Below is a small trained network, with its code and all its weights. Each question gives an input and a class and asks what happens when units are switched off, that is, made to give their printed mean instead of their output.

import numpy as np


def w(rows, s, z=0):
    codes = np.array(rows[::2]) - 128.0
    scale = np.full(codes.shape[1], s)
    scale[-1] = z or s
    return codes * scale


def norm(h):
    return h / np.sqrt((h * h).mean(-1, keepdims=True) + 1e-5)


def f(y):
    return y / 2 * (1 + np.tanh(0.7978845608 * (y + 0.044715 * y**3)))


def log_softmax(a):
    a = a - a.max(-1, keepdims=True)
    return a - np.log(np.exp(a).sum(-1, keepdims=True))


def net(x, mask):
    res = np.array(x, float).reshape(1, 4) / 4 @ E
    u = 0
    for l in range(2):
        y = f(norm(res) @ A[l][:, :-1].T + A[l][:, -1])
        res = res + np.where(mask[u : u + 10], y, B[l][:, -1]) @ B[l][:, :-1]
        u += 10
    return log_softmax(norm(res)[-1] @ U[:, :-1].T + U[:, -1])


A, B = {}, {}
E = w([
[181,159,254],'x0',
[236,220,76],'x1',
[184,176,73],'x2',
[84,104,103],'x3',
],0.0083)
A[0] = w([
[161,177,184,150],'L0N1',
[124,32,191,1],'L0N2',
[126,202,103,201],'L0N3',
[99,143,255,133],'L0N4',
[160,139,167,64],'L0N5',
[115,101,108,4],'L0N6',
[105,183,157,109],'L0N7',
[100,45,58,130],'L0N8',
[76,99,183,54],'L0N9',
[193,101,191,212],'L0N10',
],0.0095,0.0064)
B[0] = w([
[193,79,134,204],'L0N1',
[143,138,124,140],'L0N2',
[118,27,51,240],'L0N3',
[105,64,123,241],'L0N4',
[141,86,113,118],'L0N5',
[172,126,214,94],'L0N6',
[130,73,208,124],'L0N7',
[64,73,255,225],'L0N8',
[148,77,148,149],'L0N9',
[138,66,76,253],'L0N10',
],0.0087,0.0042)
A[1] = w([
[96,100,58,184],'L1N1',
[95,202,205,102],'L1N2',
[132,166,142,16],'L1N3',
[154,101,89,135],'L1N4',
[135,168,130,46],'L1N5',
[122,165,120,25],'L1N6',
[5,153,99,196],'L1N7',
[94,240,187,40],'L1N8',
[91,98,122,1],'L1N9',
[50,103,77,200],'L1N10',
],0.013,0.0054)
B[1] = w([
[135,42,180,231],'L1N1',
[209,67,105,121],'L1N2',
[67,194,117,108],'L1N3',
[180,90,139,179],'L1N4',
[104,182,144,109],'L1N5',
[93,170,68,108],'L1N6',
[157,4,218,236],'L1N7',
[254,125,169,118],'L1N8',
[141,150,123,127],'L1N9',
[211,45,183,253],'L1N10',
],0.0076,0.0075)
U = w([
[155,217,26,3],'0',
[145,8,134,253],'1',
],0.012,0.0041)

Each question gives the input, the list of numbers given to net, and the class t.
The units are the neurons (one row each of A and B). Each row of codes is followed by its name. A weight is (code - 128) times the scale printed after its matrix; where a second scale follows, it is the last column's (A, B and U).
mask holds one flag per neuron, layer by layer. A switched-off neuron (its flag False) gives its mean, the last column of its row in B, instead of its output. The means were averaged over made-up inputs and are rounded, as every weight is.
A unit's drop is (log p(t) with every unit on - log p(t) with that unit switched off) / (log p(t) with every unit on - log p(t) with every unit switched off).
The circuit of an input: a set's keep is (log p(t) with only the set's units on - log p(t) with every unit switched off) / (log p(t) with every unit on - log p(t) with every unit switched off). Starting from the 12 units with the biggest drops (on a tie, the unit counted first), units are removed one at a time, each time the one whose removal leaves the highest keep (on an exact tie, the one counted first), for as long as the keep stays at least 0.8.
circuit, biggest first: the units of the circuit, biggest drop first
k most important neurons: the k neurons with the biggest drops, biggest first
top k neurons in layer l: the k neurons of layer l with the biggest drops, biggest first
drop when u is switched off: that unit's drop, to one decimal
input [4,7,7,-4], class 0: circuit, biggest first -> [L1N7, L1N10]
input [5,4,5,5], class 0: circuit, biggest first -> [L1N7, L1N10, L1N1]
input [-4,8,5,0], class 0: top 3 neurons in layer 0 -> [L0N4, L0N8, L0N10]
input [6,3,6,3], class 0: top 3 neurons in layer 0 -> [L0N8, L0N4, L0N9]
input [-4,8,6,-3], class 0: 3 most important neurons -> [L1N7, L1N10, L0N4]
input [8,7,8,-1], class 0: 2 most important neurons -> [L1N7, L1N10]
input [5,5,5,-2], class 0: 4 most important neurons -> [L1N7, L1N10, L1N1, L0N8]
input [-5,8,5,-2], class 0: top neuron in layer 0 -> [L0N4]
input [-1,5,7,2], class 0: drop when L1N1 is switched off -> -0.1
input [-6,8,5,-3], class 0: drop when L1N10 is switched off -> 0.2
